Each row of numbers stands for one node and depends on some of the facts below. Use the named rows to name the rest.

Facts:
κ: uses; θ: is of sort; ε: belongs to class
AA -κ-> AF; AB -κ-> AW; AD -κ-> AR
AE -κ-> AG; AF -κ-> AL; AG -κ-> K
AH -κ-> G; AK -κ-> O; AL -κ-> AC
AM -κ-> AO; AN -κ-> R; AO -κ-> AE
AP -κ-> L; AR -κ-> X; AS -κ-> AM
AV -κ-> B; AW -κ-> AY; AZ -κ-> P
BA -κ-> AB; C -κ-> T; D -κ-> H
F -κ-> E; H -κ-> Z; J -κ-> Y
M -κ-> V; P -κ-> AX; S -κ-> W
U -κ-> C; W -κ-> I; Z -κ-> N
A -θ-> 276; AA -θ-> 276; AB -θ-> 276
AC -θ-> 276; AD -θ-> 266; AE -θ-> 266
AF -θ-> 276; AG -θ-> 266; AH -θ-> 276
AI -θ-> 276; AJ -θ-> 276; AK -θ-> 276
AL -θ-> 266; AM -θ-> 276; AN -θ-> 276
AO -θ-> 276; AP -θ-> 276; AQ -θ-> 266
AR -θ-> 266; AS -θ-> 276; AT -θ-> 266
AU -θ-> 276; AV -θ-> 276; AW -θ-> 266
AX -θ-> 266; AY -θ-> 276; AZ -θ-> 266
B -θ-> 276; BA -θ-> 266; C -θ-> 276
D -θ-> 276; E -θ-> 276; F -θ-> 266
G -θ-> 266; H -θ-> 276; I -θ-> 276
J -θ-> 276; K -θ-> 266; L -θ-> 266
M -θ-> 266; N -θ-> 276; O -θ-> 276
P -θ-> 276; Q -θ-> 276; R -θ-> 276
S -θ-> 276; T -θ-> 276; U -θ-> 266
V -θ-> 276; W -θ-> 266; X -θ-> 276
Y -θ-> 266; Z -θ-> 276; A -ε-> 924
AA -ε-> 924; AB -ε-> 639; AC -ε-> 961
AD -ε-> 961; AE -ε-> 961; AF -ε-> 572
AG -ε-> 376; AH -ε-> 961; AI -ε-> 376
AJ -ε-> 572; AK -ε-> 961; AL -ε-> 961
AM -ε-> 961; AN -ε-> 924; AO -ε-> 572
AP -ε-> 924; AQ -ε-> 961; AR -ε-> 90
AS -ε-> 961; AT -ε-> 376; AU -ε-> 961
AV -ε-> 961; AW -ε-> 924; AX -ε-> 376
AY -ε-> 961; AZ -ε-> 572; B -ε-> 961
BA -ε-> 961; C -ε-> 639; D -ε-> 376
E -ε-> 961; F -ε-> 961; G -ε-> 90
H -ε-> 961; I -ε-> 924; J -ε-> 639
K -ε-> 961; L -ε-> 639; M -ε-> 376
N -ε-> 639; O -ε-> 961; P -ε-> 572
Q -ε-> 494; R -ε-> 376; S -ε-> 961
T -ε-> 376; U -ε-> 961; V -ε-> 376
W -ε-> 924; X -ε-> 961; Y -ε-> 494
Z -ε-> 572

Some rows with their names:
[-0.92, -0.92,  2.03, -1.08,  0.64,  0.66, -1.44, -2.60,  0.13, -0.34,
  0.68,  0.58, -1.05,  1.16,  1.32,  1.31]: AG
[ 0.44,  0.53, -1.39,  1.09, -1.69, -0.56,  1.19, -0.37,  0.13, -0.28,
  1.64, -1.29, -0.08, -1.72, -1.66,  0.85]: AA
[ 0.81, -2.74,  0.24,  0.20, -0.03, -3.20,  0.89, -1.24,  0.18, -0.78,
  2.08, -0.41,  1.22,  1.00, -2.20,  4.13]: AF
[-1.03,  0.77,  0.18,  0.12,  0.74,  1.69, -3.19, -0.95,  0.15, -0.15,
  0.97,  0.80, -0.29,  0.45, -0.04, -1.94]: G
[ 2.61,  0.62,  0.55,  1.30,  0.16, -0.13, -2.06,  2.67,  0.15,  0.71,
 -0.60, -0.43, -0.65, -1.92,  1.18, -0.34]: AC
[ 0.18,  0.68, -0.35,  0.98, -0.48, -0.01,  2.25, -0.07, -0.52, -0.47,
  1.96, -0.65,  0.56,  0.11, -1.48,  1.57]: AN
[ 1.33,  1.84, -0.07,  0.20, -0.23, -2.29, -1.21,  0.37,  1.51, -0.64,
  0.06,  0.59, -0.88, -0.74,  0.32,  1.64]: T
[ 1.43,  0.94, -0.97,  1.27, -0.19, -1.07, -2.08,  1.56,  0.32,  0.75,
 -1.60, -0.36, -0.31, -3.89,  1.29, -2.04]: AY
[ 1.79,  1.18, -0.49, -0.51,  0.05, -2.67, -2.94,  1.71,  1.47, -0.51,
 -0.27, -0.01,  0.13, -1.91,  0.81,  1.32]: V
[-4.00, -1.70, -0.19, -1.47, -0.21,  4.99,  4.93, -1.60, -0.50, -0.48,
  3.07, -0.04,  2.53,  1.18, -2.80,  0.42]: W
[ 0.44,  1.30, -1.16,  0.27,  0.22,  0.10,  2.84,  1.64, -0.35, -0.58,
  1.83, -0.83,  1.67, -0.86, -1.66,  1.56]: I
[-0.81, -1.35, -1.26,  0.82, -0.17,  1.92, -3.04,  2.80, -0.81,  1.05,
 -1.26,  0.16,  1.27, -2.85,  1.56, -1.18]: S
[-0.96, -0.54,  0.74, -1.26,  1.06,  0.98,  2.49, -2.71,  0.72, -0.54,
  0.42, -0.01, -1.09,  4.86, -1.91, -0.05]: L
[-2.11,  0.01, -0.48, -0.11, -1.87,  2.25, -0.58, -2.07,  0.30,  0.62,
 -2.19,  0.72, -1.71, -2.11,  0.22, -3.90]: U
[-1.64, -1.80, -3.53, -3.14, -0.07, -4.04,  2.04, -1.13, -0.85, -0.51,
 -0.06,  0.22,  2.93,  1.41, -0.89,  2.70]: Z
[ 1.13,  1.78, -0.53,  0.97, -0.19, -0.80,  3.61,  0.88, -0.21, -0.49,
  1.69, -0.89,  0.04,  0.28, -2.03,  1.80]: A
[-2.17, -1.27,  1.85, -0.13, -0.64,  2.56,  0.68, -2.00, -0.14,  0.77,
 -0.85,  0.24, -0.37, -0.06,  0.15, -2.78]: BA
[ 0.83, -0.25, -0.50,  1.07, -0.36,  0.06, -3.28,  1.94, -0.44,  1.02,
 -1.38, -0.34, -0.62, -2.91,  1.59, -1.92]: AK
[-1.40, -1.87,  0.03, -1.91,  0.92,  0.50,  4.20, -3.25, -1.10, -1.06,
  0.87,  0.70,  2.15,  4.95, -3.01,  2.52]: AZ

Which node is each row?
A row may be one of the nodes named above.
[-1.38, -0.46,  1.01,  0.58, -0.01,  2.70, -3.46, -0.06, -1.46,  0.71,
 -1.41, -0.07, -1.94, -1.02,  2.31, -2.98]	AE
[-0.75, -0.89,  0.87, -1.76, -0.33,  1.11, -0.07, -2.71,  1.17, -0.47,
  0.74,  0.61,  0.21,  0.64,  0.28,  0.31]	M
[ 1.68,  1.93, -0.32,  1.09, -0.02, -0.62,  3.39,  1.06, -0.24, -0.62,
  1.97, -0.86,  0.28,  0.79, -1.88,  1.94]	A
[ 0.72,  1.91,  0.43, -1.16, -1.52, -0.80,  5.67, -3.66,  2.02, -1.46,
  1.89, -0.86, -0.19,  2.51, -3.06, -0.55]	Y
[ 1.58,  1.55, -0.56,  0.70, -0.14, -0.55,  3.48,  0.62, -0.39, -0.67,
  2.09, -0.88,  0.28,  0.38, -1.86,  1.51]	A
[-0.35, -0.24, -1.66, -0.77, -0.83, -0.03, -1.27,  0.43, -1.33,  1.10,
 -1.76,  0.17,  0.64, -1.03,  1.83, -1.65]	H
[-0.17,  0.87,  0.62, -0.10,  0.07,  2.04, -1.12,  0.77,  0.06,  0.24,
 -1.17, -0.16, -0.96, -0.94,  0.80, -3.00]	K
[-1.24, -0.81,  0.96, -1.56, -0.51,  0.81, -0.13, -2.83,  0.97, -0.43,
  0.25,  0.68, -0.27,  0.36,  0.27,  0.14]	M
[ 0.52, -0.38, -1.66, -0.96,  1.13, -3.56,  1.56,  1.35, -0.10, -1.03,
  0.78,  0.03,  1.35,  1.54, -1.32,  3.64]	AJ
[-0.53, -0.94, -2.33, -0.33,  0.39, -2.00, -1.83,  0.22,  0.54, -0.08,
 -0.65, -0.21, -0.48,  1.45, -0.29,  0.11]	J
[-1.23,  0.47, -2.13,  0.33, -0.79, -2.12,  0.26, -1.05,  0.74, -0.21,
 -2.05,  0.85, -2.22,  0.41, -1.52, -0.49]	C
[ 2.69,  1.90,  1.21,  0.61, -0.28, -2.17,  4.35, -0.88,  1.01, -1.13,
  2.57, -0.73,  0.14,  3.71, -2.42,  3.07]	Q
[-2.01, -1.83,  0.02, -1.91,  1.13,  0.04,  4.80, -3.46, -0.92, -1.05,
  1.22,  0.59,  2.63,  4.73, -2.45,  2.43]	AZ
[ 1.23,  0.74, -0.11, -1.68,  0.39,  0.25,  1.01, -2.47,  1.00, -0.94,
 -0.15,  0.46, -0.70,  1.57, -0.33,  0.01]	AX
[-1.92,  0.19, -0.78, -0.07, -1.84,  2.26, -0.25, -1.71,  0.36,  0.64,
 -1.75,  0.51, -1.70, -1.65,  0.06, -3.58]	U
[ 2.37,  0.45,  2.24,  0.93,  0.93,  1.43,  0.16,  3.76, -0.39,  1.03,
 -0.21, -0.33, -0.34, -0.02,  1.76, -0.33]	X
[ 2.59,  0.39,  1.88,  1.17,  0.59,  1.62, -0.32,  3.95, -0.37,  0.86,
 -0.53, -0.16, -0.50, -0.49,  1.56, -0.34]	X
[ 2.82,  1.31,  1.29,  0.73, -0.23, -1.92,  4.89, -1.14,  0.80, -1.17,
  2.66, -0.87,  0.38,  3.10, -2.65,  2.81]	Q
[ 0.61,  0.37, -1.80, -1.16,  0.97, -2.07,  0.73,  0.77,  0.34, -0.06,
 -0.62, -0.32, -0.70,  2.08, -0.57,  0.35]	N
[-2.73, -0.27,  0.98,  0.15, -2.14,  1.02,  4.52, -5.38,  0.59, -0.27,
  1.57, -0.19, -0.19, -1.21, -2.97, -1.59]	AW
[ 1.48,  1.56, -0.19,  0.94, -0.06, -0.11,  3.18,  0.69, -0.36, -0.50,
  2.18, -0.90,  0.54,  0.20, -1.51,  1.18]	A
[ 0.32, -0.45, -0.26,  1.88,  0.12,  0.83, -4.03,  2.54, -1.47,  0.92,
 -1.87, -0.09, -0.70, -2.37,  3.01, -1.09]	AM
[-0.82, -1.49, -0.82, -0.10,  1.43, -2.80, -1.60,  0.85, -2.18, -0.73,
  0.57, -0.03,  1.41,  1.15,  0.44,  4.23]	AO
[ 0.79, -0.52, -2.66, -0.57,  1.41, -3.24,  1.68, -0.45, -1.59, -0.83,
 -0.70,  0.44,  2.54,  3.88, -1.50,  4.03]	P
[ 0.30, -0.50, -0.55, -1.13, -0.10, -1.97, -1.50, -1.09,  0.53,  0.04,
 -0.21,  0.43,  0.49, -0.47,  1.18,  2.21]	D
[ 0.55,  0.59, -0.88,  1.43, -1.82, -0.52,  1.71, -0.77,  0.51, -0.43,
  1.35, -1.21,  0.38, -1.48, -1.71,  0.70]	AA
[-0.26,  0.20,  0.91, -1.87, -0.17,  0.18, -0.05, -1.35,  2.05, -0.71,
  0.30,  0.45, -0.19,  0.01,  0.22,  0.36]	AT
[-2.09, -1.22,  3.77, -0.62, -0.69,  3.95, -2.85, -1.05,  0.34,  0.17,
  2.04,  0.51,  0.06,  0.08,  0.99, -3.14]	AR
[-2.06, -1.80,  0.57,  0.46,  0.33, -2.43,  0.09, -2.38,  0.91, -0.23,
 -0.02,  0.39,  0.70,  1.50, -0.85,  0.26]	AB
[ 0.48, -1.96,  2.84,  0.93, -0.61,  3.20,  0.16, -1.77,  0.44,  0.72,
  0.19, -0.51, -1.38, -0.09, -0.61, -1.54]	AL
[ 1.15,  0.95, -0.14, -1.43,  0.50,  0.26,  0.38, -2.17,  1.52, -1.01,
 -0.12,  0.46, -0.18,  1.93, -0.57,  0.08]	AX

